Each row has a hidden value. The values are split into ranges, and the group after each row names the range that its value falls in. Each part has its own value, ranges and names.
[  31    7  -67  -69   32  -61    2 -131  -76   41 -117   25 -157   22
  -75  -48  -72  266   31   22   35  -92  135   -1  144  121   38 -169
  -26  -26   64  -43  -15   50  -50  -33  111]
R
[  51  -59 -262    6  -10 -119 -301 -136 -224 -204   95   20  -14  139
   94 -138  -84   44 -106 -106  -34 -117   52   -3   59  -38  -37 -240
 -142   85  -84  -98 -127   74   -2 -273   32]
K
[ 278 -253   26   63  -95 -201   83 -550   -4  -42 -339  -15 -296   10
 -389 -221  -92  522 -109 -101   88 -300  165   76  102  312 -170 -158
 -185 -429   32  264 -153  151   83   21  314]
B
[-107  130 -283 -149  242 -101 -197  118 -329  114   19  -18   34   72
  158   -2  -32  167  118   12  -12 -111  168  -54   87  -33  245 -181
  -60  166   29 -213  100   81 -134 -249   87]
C
[  83  -98  -82  -71  -40   64  -89 -343  -98  -35 -167  100 -391  -15
 -221   71   32  370  103   65    5 -306  272 -163   83  279 -141 -135
  103   78  317 -134 -192  105   18  -26   63]
R
[ 264 -309 -187   95 -265  -27 -377 -647 -119 -457    8  136 -370  121
 -285  -71   16  158 -202 -139    0 -366  172 -150   24  145 -468 -173
  -70   97  188  -22 -473  153  138 -188   24]
K
[ -76   40  -91   73   55  115  -28  -39  -30 -162  135   56  -92 -131
  -56   14  -67   12  137   52  -29  -10  144 -166  173 -118  143 -215
  103  312  154 -362 -121   73 -110 -110 -122]
J
[ -40   57   -6   81   93   49  139  -14   37  -30   49   12   31 -134
  -24  -11  -52   -1   44   34   29   84   74  -67  155 -147  202 -112
   78  119   76 -211   33   66 -167   -1  -93]
T
[  35   64  127   -3   34   58  235  -70  114  163 -166  -88  -13 -105
  -35  -82   58   -3 -142   70   34   64  -18   25  -39   49   50   85
   89 -207   21  133  114  -19  -72  135   66]
R
[   4    9  -97   33  108 -160   10  -78 -104  -28  -21   37  -11    0
  -42  -46 -197  266  119  -76   77  -46  140   11  292  -75  221 -269
 -106   49  -15 -177   27  101 -160 -114   47]
R
[ -33  141  -69  -49   91 -177 -213  133 -170  110  -80 -252  130  109
  234 -327 -165  -55 -164 -125  -67  -70 -148  128  -75  -24  124 -110
 -250 -273 -410  264  109 -134   51 -304  339]
H
[-137  122 -226 -151   65   29 -402   37 -281  -62   32   14 -284   67
   31    0 -143  225  252   33  -96 -278  206 -180  145  103   59 -325
  -19  327   85 -271 -175  -33   36 -352  153]
J
[  79  -79 -205   27   59  -15  -37 -149 -133  -69   46   18   81   16
   91  -69  120  -40 -188   -3  -11  -14   60  -16  -80  -32    2  -35
   23   -2   66  -97    4  149  -84  -57 -103]
K
[-173  169 -146   44   89  -74 -225  182 -133 -195  223  -11    9    5
   93 -113 -346   20  215  -76  -32   30   49  -58  353 -258  298 -435
 -139  348 -169 -335  -83  -37 -105 -347   41]
J
[  70    9   50   49 -138  -67   -5 -190   97 -184    6   22 -137   41
 -159 -134 -182   34 -133  -69   83   58  -18   36  236  -70  -93 -177
 -104   13  -84   68 -135  -33  -24  -31   98]
R
[-178  239  -81  118  178 -113   24  440  -31  -26  251 -214  456  -38
  399 -356 -272 -358 -113  -80  -74  351 -261  171   97 -408  459 -249
 -197  -33 -516  -69  216 -102 -138 -259   16]
H
[  48  -40  -86   64  -88  120  -83 -126    5 -181   89  -35  -31  -25
   56 -163   69 -208 -242   33  -92   16  -55  -46 -128   -2 -132  -52
   59   12  -11  -19 -139    6   54  -77  -60]
K
[ -68   70  -28  -14  165   56  186   64  -28  168  -91  -35   -8 -145
   61  -45  -22  171  126  117  -38    3  106  -22   58   79  274 -131
  109  -46   79 -182  128   58 -114   22  -14]
R
[ -31   59  -98  -46  -10    4  189   52   53  -63   66   27  -57  -32
  -49 -217  -95   90  -74  147   -4  240   17  116  179   39   92 -280
  -40    4  -49  -84  -19   34  -25   54   28]
B
[  20   58   13  -28 -100   12  -70 -137   40 -118    0   25 -180   37
 -119  -48  -92   15  -88   -4   54   11   28  -39  166  -25 -105 -115
  -16  110   19   12 -126  -45  -21  -43   78]
T
[  -6   43 -101  -40   71  -24  173  -26   -7    3   31   91   -4  -19
  -27  -10  -23  116  -22   86   77  161  102   32  205  -44  132 -157
   36   99   97 -178   60  104 -168   80  -81]
R
[ -44   64 -189  -57   11  -63 -337  -43 -207 -149   72  -16 -144   97
    7 -104 -152   80   37  -62  -39 -158   91  -80  133  -31    1 -263
 -124  199  -54 -112 -159  -13   18 -316  151]
C
[ -20   98  -64  -62  -33  -17 -234  -37  -97  -66   -5  -92 -112   72
    7 -156  -81  -47 -111  -37  -31  -91  -15  -36   14   -9  -71 -107
  -96   34 -112   96 -102  -85   53 -217  207]
C
[  88    5  119  149 -110  -61  -66 -184   97 -164  -28 -157  -13  -21
 -115 -278 -150 -149 -249 -151   17  -22 -131   27   25 -131  -86  -49
 -162 -178 -244  258 -116  -82   46 -142  213]
C
[   4   -6  -30   99 -105   84 -213 -114  -10 -223   59  -99 -153  -48
  -27 -234 -125  -91  -77  -38 -125 -135  -34  -88  -26   16  -87 -198
  -41   24 -108   -8 -239  -68  126 -243  113]
H
[ -40   60 -314 -129   28  -17 -285   46 -244 -103  144   33    8  163
  216  -77   29  -74 -132   25  -63    6   32  -13  -14  -20  -31 -170
  -37  195  -26 -142  -51   24  -16 -212  -30]
K
[ -26  129 -137  -83  134 -133  -77   56 -154   68   17  -68  131   88
   97  -93  -21  -45 -143  -46   67   66    3   49   64 -154  120  -36
 -117   19 -107   44  125   20 -134 -131  114]
C
[ -84  113  -62   41   63  -87   86  127   10  -73  112    5   68  -23
   62 -151 -256   55   54   -1   26  196   -6   82  306 -161  268 -330
  -98   91 -159 -183   44   -1 -133  -86   -2]
R
[ 150  -49  131  -22    7   61  434 -218  173  226 -282  -69  -50 -130
 -151 -132  203   97 -281  152   61   92    8   99 -145  217  -59  177
  117 -421  115  267  139   72  -35  322   77]
B
[  47    0  -19   20    8  -39  -22 -195  -26  -63  -46   30 -115  -11
 -133   -6  -60  120  -12  -42   74  -76  114  -66  162  -44    6 -100
  -13   72   87  -62  -66   58  -94  -52   48]
T
[ -54   94  -10  -16   43   14   67   42   11   25  -20  -22  -58  -53
   22  -95 -119   86   43   53  -12   52   33    6  145    5  147 -189
   11   19  -30  -99   22  -22  -64  -38   45]
R
[ 198 -173 -160   91  -65 -165 -168 -367 -125 -216   -7   16   -1  112
  -65 -146  -12   47 -266 -172   54 -134   40   24   17  -45 -157  -88
 -159  -95  -45   78 -128  135  -21 -145   47]
K
[  63 -124 -398  -39  136  -60 -157 -201 -314 -115   99  160   -3   69
   49   85  123  180   -4   10   15 -131  264 -102   52   -6   45 -164
   35  240  265 -366  -50  281 -157 -128 -182]
K
[  22  -56 -271   18   33  -27 -202 -101 -197 -176  122   43   -1   57
   99  -86  -11   15  -66  -26  -53  -75   88  -52   26  -37   16 -211
  -35  145   24 -210 -104  112  -39 -202  -72]
K

Next part:
[ 161 -108  222  -16  -24   46  -24 -127  246  133  168 -215  114 -206
  -67  170   45  -43 -279  -67 -157   26   43  -86  -79 -153  -19   99
  -36  362    2 -201  265  161  105 -387 -130]
Y
[-148    8  -88  137  -65 -205 -133  232   16  -90  -24  125   66   26
   89 -290 -156  -70  254   97   81  166 -280   19  -25 -150 -176   68
   90  -66  237   62  -93  156 -123  242    5]
L
[ -39  -56 -275   73  129  104   35  -42 -136    9 -160   69 -287  101
  -80   53   10   40  233 -171   28   86 -137   92  163  168  -84 -161
   75   75  124  123 -180   -2  -58  406   -4]
U
[ -56  -57 -256  103 -104  -66 -113  254  -71 -167    2  186  142  109
   82 -376 -222    9  415  132 -123  165 -272  -74  -96  -77 -287   85
   62  -34  311  247 -139  174 -225  250   83]
L
[  61    4  272  -74   68   39   40  -94  108   72  -11 -246  157  -95
   -7  162  -20   66  -93  -62   90  -12   21   33  -15  -57  -12   59
  135  121  -39 -122   71  105  125  -41 -149]
G
[ 129  -74  224   56 -153 -116  -46   32  275 -105   46   34  249   50
 -171   66  -63  -19   91   64  197   27 -300   -8  211  -77  129  119
  -77 -207  163   -1  -22  216  153   35  -57]
L
[   0 -186  174  162   74    2   11  -26   99  -77   34  -75  125 -170
  -65  -13  -49   37  190   -7  -10  117 -217  -66   40  -31 -176   92
   81   35  112  -55   64   78   65   30 -180]
L
[ 256   16 -114 -128 -122   67  -77 -165  -58   -3   77  -38  194  134
  -63  160  -52  -29 -199   47 -148   80   88  -79  154  -35   73 -159
  131  209  111   35  120   57   85 -185  206]
X
[ 176    7 -214 -108 -188   44 -215  -98   82 -147  152  100  295  282
  -65  -32 -102  -75   90  100    1   62  -96  -13  244  -78   54  -31
    2  -85  211  115   -5  198  -27 -116  349]
U
[-210    9   20  163   17 -208 -176  183  -10  -67   44   -9  162 -115
  204 -352 -156  -79  192  117   49  188 -178  -11 -129 -237 -313  106
  197   41  199  -61   33  139 -158   95  -28]
F
[ 209   93  197 -132 -125  -53  -40  -81   84  -82  -15  -79  359  184
  -93  178  -80   40  -58   51  251  -40  -68   28  252  -17  191  -23
  106 -192  101   30  -49  157  174   64   79]
A
[ -92  188  132  -60    2 -174  -50  110  -69   40 -114 -119  157   33
  160  -69 -133    8  -36   64  219   64  -14   94  -48 -149  -47  -12
  281    9   59  -42  -54   94    8  215  -34]
A
[ -99 -129  376   37  200  113  131  -47  175   84  -41 -291   81 -249
    7   50  -43  147  168  -41   66   41  -90   59 -156  -82 -178  211
  135  141  -90 -135   58   74   97   35 -359]
Y
[ -55  163   56  -34  -23 -152  -59  119 -148  -29 -113  -63  216   86
  152 -126 -171   35   62  115  168   89  -42   45  -15 -109  -88  -35
  298  -31  134   51  -85   77  -31  262   19]
X
[ -28   52  144   24   67  -68  -45   35  -76  -76  -52 -129  247  -15
  103  -85 -113   67  142   12  161   37  -75    6   11  -32 -167   31
  227  -68  125    9  -59  109  -32  212  -54]
G
[ 204 -108 -186   16 -180   51 -161   15   32 -201  166  119  346  163
  -51 -170 -150   -6  230  120 -173   86 -164 -158   89  -45 -139   62
  -37  -31  311  207   -1  220 -123  -71  220]
F
[ 309   72  151 -142 -191  -31  -60  -89  129 -120   23  -24  395  255
 -161  201  -63   36  -44   25  240  -89 -100   -5  317   32  240  -12
   -9 -252  161   93  -79  223  155   51  136]
M
[-111 -173 -286  174  110   83   69   52  -45   -1 -150  154 -380   13
 -124  -24  -13   21  352 -128  -72  172 -289   65   92  123 -140  -83
    9  108  136  127 -161   -8  -47  395 -103]
L
[-165   73 -133  -73   80   43   35   59   37  138 -177  -16 -267  103
   17   17  -43   20  136  -85  140   63  -93  228  -22  -36    5  -23
   93  110  -23   29 -168   68  -20  319  -57]
G
[-170 -117 -187  145   68    5  -26  122  -26  -61  -67  102 -112  -11
   23 -211 -116    7  385   20  -52  192 -266   36  -32  -37 -247   34
   99   54  158   97 -102   56 -108  275  -57]
L
[ 177 -108  -97  -41  -54  121  -51 -140  149  102  131  -56  -44  -28
 -113  157   46  -66 -176  -94 -224   53   19  -55   27  -58   12  -22
  -78  352   63  -60  159  132   31 -264   39]
Y
[ -64  -41  314  -59  191  127  155  -82  106  100 -119 -283   34 -135
  -10  155  -31  160  103  -85  135    2  -34  119  -72   -8  -71  108
  178  101 -127  -97  -16   43  142  134 -291]
G
[  37  -91  573  -23  214  106  137 -174  126   55    1 -443  303 -309
   14  205  -19  175  -37  -69   91  -23   45  -16  -97  -45 -142  162
  237  134 -131 -225  162   55  207 -108 -359]
G
[  18  -21  -73   56  169   71   98  -61 -198   13 -191  -64 -163    8
  -46  137    7  100  113 -190   57   43  -56   37  124  198 -100 -170
  179   86   84   69 -136  -30   15  400 -106]
M
[-143 -142  111   41   65   49  107   97  196   34  -82  -41  -72 -110
  -52  -21  -99   72  274   15   -8  137 -264   92 -116  -85 -105  159
   62   78  -34  -13  -40   76   93  136 -256]
D
[147  33  73 -89 -30  32 -21 -92 -50 -77 -18 -95 278 106 -27  99 -93  65
  22  36  73  31 -18 -17 145  10   8 -57 189 -31  95  51 -15  78  89  63
  67]
A
[-219 -222   -6   67  161  160   91  -30  161   -4  -66  -23 -151 -112
  -69  -19  -86   63  403   12  -50  214 -281  128  -28  -55 -165  102
  127   96  -73  -34  -16  -19  103  107 -191]
D
[-207 -229  256  147  246  115   88  -32  109    8    4 -223   54 -330
   51  -92  -82  108  315   12  -71  173 -166   10 -187 -112 -353  200
  208  185  -49 -142  110    6   47   -1 -334]
L
[ 205  -69  227   32 -205 -110  -54   19  306 -119   68   53  297  101
 -215  100  -60  -20   62   70  201   -1 -302  -26  252  -65  186  120
 -126 -242  187   27  -29  248  170    6  -21]
L
[ 271  -16  273 -151  -38   88   57 -198   91  145   80 -288  228 -117
  -62  313    5   41 -400  -13 -148   10  185  -92  -30  -97   82  -25
  133  373  -60 -153  259   63  217 -353  -91]
X
[-163  141   43    9    0 -181 -128  151   14   23  -46  -59   99   18
  174 -194 -118  -46   66   49  201   77  -89  106  -76 -192 -121   61
  175    2  115  -48  -59  160  -99  186   -7]
U
[-168 -109 -303  180   38  -35 -107  142 -120 -133  -22  161  -51   14
   74 -313 -149  -32  413   55 -114  237 -267  -20  -15  -42 -326  -14
  142   44  245  134  -90   55 -183  261   53]
L
[ 200   47 -163 -155 -136   58 -152 -144  -42 -121   89   17  309  245
  -31   56 -108  -32   -9   87  -30   67    8  -30  223  -36   48 -116
  145  -10  150   94   23  110   37 -100  315]
A
[-201 -217   94  104  215  154   11  -91  100    2   56 -169   25 -244
   51 -104  -79   49  297   30 -117  201 -131   31 -127 -137 -327  143
  200  220  -39 -131  133    1   12  -87 -179]
F
[ 171   -9  206 -116   36   63  -39 -206   15  101  145 -321  263 -198
   72  184   -9  -13 -377  -33 -201   53  226 -116 -100 -140 -100  -29
  226  423  -45 -218  319   58  115 -420  -29]
A
[  93 -101  -18  -22  -19   71  -95 -120  161  140  193 -140    6 -161
   -2   71   28 -105 -250  -54 -278  100   76  -76 -114 -183  -97   33
   -1  470   24 -173  276  129    5 -414   -1]
Y
[ -34  -86 -245  103   98   88   43  -18  -59   11 -153  103 -309  102
 -131   57   19   32  256 -160   54   84 -203   97  186  156  -43 -121
    6   41  139  126 -190   25  -39  410  -35]
Y
[-187   35 -224   67   38  -67 -246   62 -149 -149   68   29  211   56
  233 -376 -187  -64  302  134   -1  200 -100   10  -23 -168 -346    1
  278    4  217   44  -13   93 -226   99  211]
U
[ 162  -13   16  -39  -21   57  -22 -123 -131 -123  -15  -57  302  116
  -39   67 -113   83   91   84   15   83  -34  -63  191   37  -37 -101
  232  -30  143   97   -3   24   78   80  101]
X
[ 271  107  154 -191 -212  -39  -70  -61  188  -70   26  -33  370  264
 -136  192  -73   14  -89   48  247  -87  -81   39  259  -38  272   22
  -18 -208  114   65  -68  243  158    1  139]
M
[ -90  -49 -109  -75  189  217  104 -146  -87   28 -167  -82 -145   78
  -45  130  -52  118  250  -70   44  110  -58  160  106   93  -65 -106
  243   89  -67   52 -111  -76   88  266  -35]
A

[ -16  310 -148   36   65   81  -70  237 -219 -274   93   57  290  190
 -315 -295 -176 -126    3  -28   22  241  522  -77   77 -104  211   46
   71   60   60   82  173 -254 -144  338 -138]
Niz
[  27 -411  -64  434  -28 -116  -38 -139    3 -115 -233 -225 -350 -183
  246   36  -13  343   51   60  331   85 -361   41  140 -356  181  -57
  -57 -205  381  175   97  163  120 -214 -197]
zok
[ -61 -564   64  271 -186  -25   67 -127  -45 -256 -296 -253 -318 -149
  454  -77 -168  241   43 -137  188  235 -371  119  255 -314  369  -44
   18 -259  352  310    7  125  199 -279    2]
Niz
[ -67   10   -1  513 -215   -8 -132   48  106  222  -89 -577 -164  -45
 -124  175  197  206 -256  246  475 -366  211 -297 -102 -726  391 -179
    2 -135  399 -118  344 -265  418   21 -522]
zik
[-138  120    4  198 -273  124 -206  155   90   11   -1 -538  -96   59
 -140   99  129  107 -164  242  428 -140  377 -165  -44 -598  366 -129
   31   34  377   -8  220 -326  237   66 -369]
Niz
[  70  389  163  387  208  -13  511 -287  218  316   84   42   59  176
    0  193 -264  -32 -318   15 -647 -134  235 -106 -128   79 -209  307
   98 -137 -244 -475  102  148  209  344  176]
riged
[ -12  329 -188   55   65   92 -110  260 -234 -311  123   82  274  164
 -365 -359 -141  -53  -34   17   95  287  503  -93   94 -119  151   32
   99  121   78   72  176 -262 -179  329 -182]
mir
[ -36 -549 -266   91   71 -231 -139 -227   21 -208  -58  -25 -146   27
  132  -33 -116   -2  125  140  267  192 -362  102  387  100  153  129
 -213  -19  297  136 -169  190 -137  -82  -50]
zik
[  95  143 -158  352  220 -271  248 -322  -48  267   77  233  223   74
 -139  -36 -286 -204 -128  175 -389 -130  175    9   -4  105 -202  254
 -189   67 -101 -397  110  142   92  230 -133]
zok
[ 104  -20  161  187   84  -10   76 -302  224   -1    7   52   69   68
 -141   48 -127   80 -109  -73 -280 -123  147 -160  170  176  -62  192
 -130   95 -224 -355   44  188  -51   75   46]
vasoz
[ -43  -50 -138  345 -107  -42 -207   10   45   12  -30 -343 -179  -56
 -107   52  130  226 -104  299  464  -85   71 -107   25 -471  166  -86
  -60   46  382  -24  181 -117  126  -16 -405]
Tugi
[   3 -679 -152  135  -39 -247  -75 -237   13 -223 -109   21 -187  -97
  260  -84 -135   72  102   55  265  253 -463  103  359   34  152   76
 -164  -22  284  215 -158  259  -47 -236  -90]
zik
[ -30  -31  -64  483 -149  -44 -170   17   75  136  -83 -459 -207  -91
 -103  131  183  259 -169  279  487 -244  104 -201  -60 -631  254 -150
  -41  -62  405  -71  286 -164  281  -26 -495]
Tugi
[ -92  173 -230   95 -117   61 -292  142  -33 -180  148 -189  -18   47
 -270 -150   77  148 -118  367  442  166  294  -48   79 -330   28  -29
    8  312  323   -3   90 -213  -80  104 -344]
zik
[  90  225   23  484  184 -120  324 -460   36  315    0  109  169   38
 -144  -22 -285   -9 -284   72 -583 -292  230  -67   36   57 -238  259
 -177   63 -242 -651  198  157  194  207  -22]
gege
[  62 -149 -233  162  209 -310   54 -339   26  104   74  197  128   99
  -86    9 -222 -220   26  200 -165  -31  -22   59  175  240 -118  260
 -290  105    6 -238  -59  210  -87  129  -87]
zok
[ 244  569  -48  414  362   -2   99  354 -253 -105   24  236  396  147
 -520 -205 -120  -56   43 -250  -97   34  632 -349 -205 -166  211  -16
  186 -289 -135   63  478 -200 -109  509 -308]
gege
[ -13  144    0  297   66 -141  364 -367  -46  295   25   78  303  148
  -61  -82 -403 -305 -268   23 -614 -223  329  -14   67   69   -7  266
 -163   18 -184 -513  135   12  278  263   21]
Niz
[-101    6 -261  -21   25    2 -179   41  -70 -260   99  -62   68  172
 -163 -165 -106  -60   11  182  197  245  180   38  240  -23  131  103
  -54  141  226   57  -38 -115 -175  183  -80]
mir
[ 245  511  -83  457  357  -77  166  231 -275   -8   22  288  407  108
 -463 -221 -178  -96    3 -197 -191   -1  563 -290 -194 -133  129   27
  117 -242 -147  -33  452 -141  -44  470 -314]
gege
[ -19   98  181  412 -125  120   37  167  320  101  -92 -594 -413   20
  123  451  219  337 -123  136  409 -113   46 -220 -247 -648  317 -124
  259 -367  403  173  205  -92  308   29 -230]
riged
[  80 -402   91 -170   14 -162   24  -79  389 -170  103   73 -172  120
  230  291  -55  -89  173   42  122  318 -255    6  110  274   37  196
    8  -18   84  290 -316  323 -204  -65   89]
riged
[  78   92  -40  478  171 -169  233 -502   -4  283   -3  134  204    6
 -198 -123 -271  -12 -302   77 -507 -314  186  -99  155  103 -206  247
 -266  144 -237 -696  189  140  157  179  -76]
Tugi
[ -19 -540  -73  421  -86 -135   40 -185  -52 -142 -240 -188 -317 -186
  336  -79  -98  292  -35    4  269  156 -442   50  241 -312  236  -35
  -25 -216  372  187   40  161  193 -244 -138]
zik
[  85  219  206  386  168   77  280 -349  199  124  -29  -18   58  105
 -129   66 -196  155 -265 -119 -522 -217  231 -185   97   93  -99  229
  -32  -53 -288 -533  158  142   95  216  154]
vasoz
[ -12  -23 -125  219  109 -228  253 -367  -29  214   64  129  257  157
  -58  -76 -357 -321 -190   99 -432 -123  155    4  158  170  -16  279
 -201   47  -93 -396   16   73  156  223    1]
mir
[ 102  365  -76  240  263  -87  261   17   -7   73  114  168  176  203
 -154   46 -218 -159  -36   38 -273   91  293  -71 -133   30  -51  194
  106 -157  -51  -63  118   38   -9  374  -31]
vasoz
[ -28 -125 -175  217  -13  -54 -228  -23   54 -118  -33 -243 -208  -15
  -48   64   72  201   46  264  416   58  -36    7  111 -281  104  -14
  -99   45  361   71   58    0  -50  -29 -257]
zok
[ 137  -91  194  228   47   55 -125 -308  163 -135  -60   44  112  -36
 -313 -130  -50  248 -108 -168 -165 -193  221 -263  310  146  -14  102
 -232  236 -289 -448  155  134 -148    2  -69]
gege
[ 157 -267  307 -220 -204  -91  -33  -15  437 -141  205  174   -6   10
   43  168   17  -43   34   15  112  261   37 -157   -5  196  -74  115
   41  303 -110  151 -219  264 -157 -157 -120]
riged
[  -9 -513 -292   62  116 -251 -192 -227   38 -204  -37   11 -131   35
   70   -7  -93  -12  174  175  277  180 -332  113  373  148   97  142
 -265   33  274  116 -172  211 -215  -62  -72]
Tugi
[  18 -452 -251    8  117 -341  -70 -358   73  -28   75  182   96   98
  -21  -31 -199 -245   63  180   -1   55 -182   54  358  344   -5  253
 -338  159   61 -126 -199  237 -155   18  -61]
zik
[  83 -473  180   19 -111  -67   95   -1  269 -286  -50  -11 -366  -79
  445  176  -47  213  140  -60  236  476 -429   57   61  -34   76   55
  184 -141  223  487 -218  339  -55 -259   51]
riged
[ -20  141 -166  -27  105   44 -140  119   90 -262  118  -67  -88  180
 -111   63  -15   64  114  201  229  305  128   49   71  -32    6  105
   62   47  230  181  -63    3 -251  171  -27]
vasoz
[  94  -61  113  131   83  -77   94 -300  241   35   46   77   58   90
  -84  100 -138  -12  -70   -4 -253  -77   95 -107  138  201  -78  218
 -136   90 -169 -288  -21  216  -44   71   37]
vasoz
[ -20 -107 -282   52   91  -87 -250  -38    8 -226   54  -50  -85   71
 -119  -31  -13   69  123  270  324  201  -10   80  207  -26    8   87
 -148  152  281   83  -50   42 -244   58 -157]
zok
[  83 -528  105   35 -100 -119   28  -62  202 -280  -76   26 -309  -98
  386  117  -66  173  181  -35  250  411 -426   85  123  -18   82   47
   73 -102  232  443 -196  345  -67 -290   -2]
vasoz
[-130  125 -159   91 -176   89 -256  142   12 -142   97 -310  -43   74
 -197  -73   74  108 -130  309  422   96  303  -71   72 -388  167  -47
   26  203  345   19   96 -251   22   94 -302]
mir
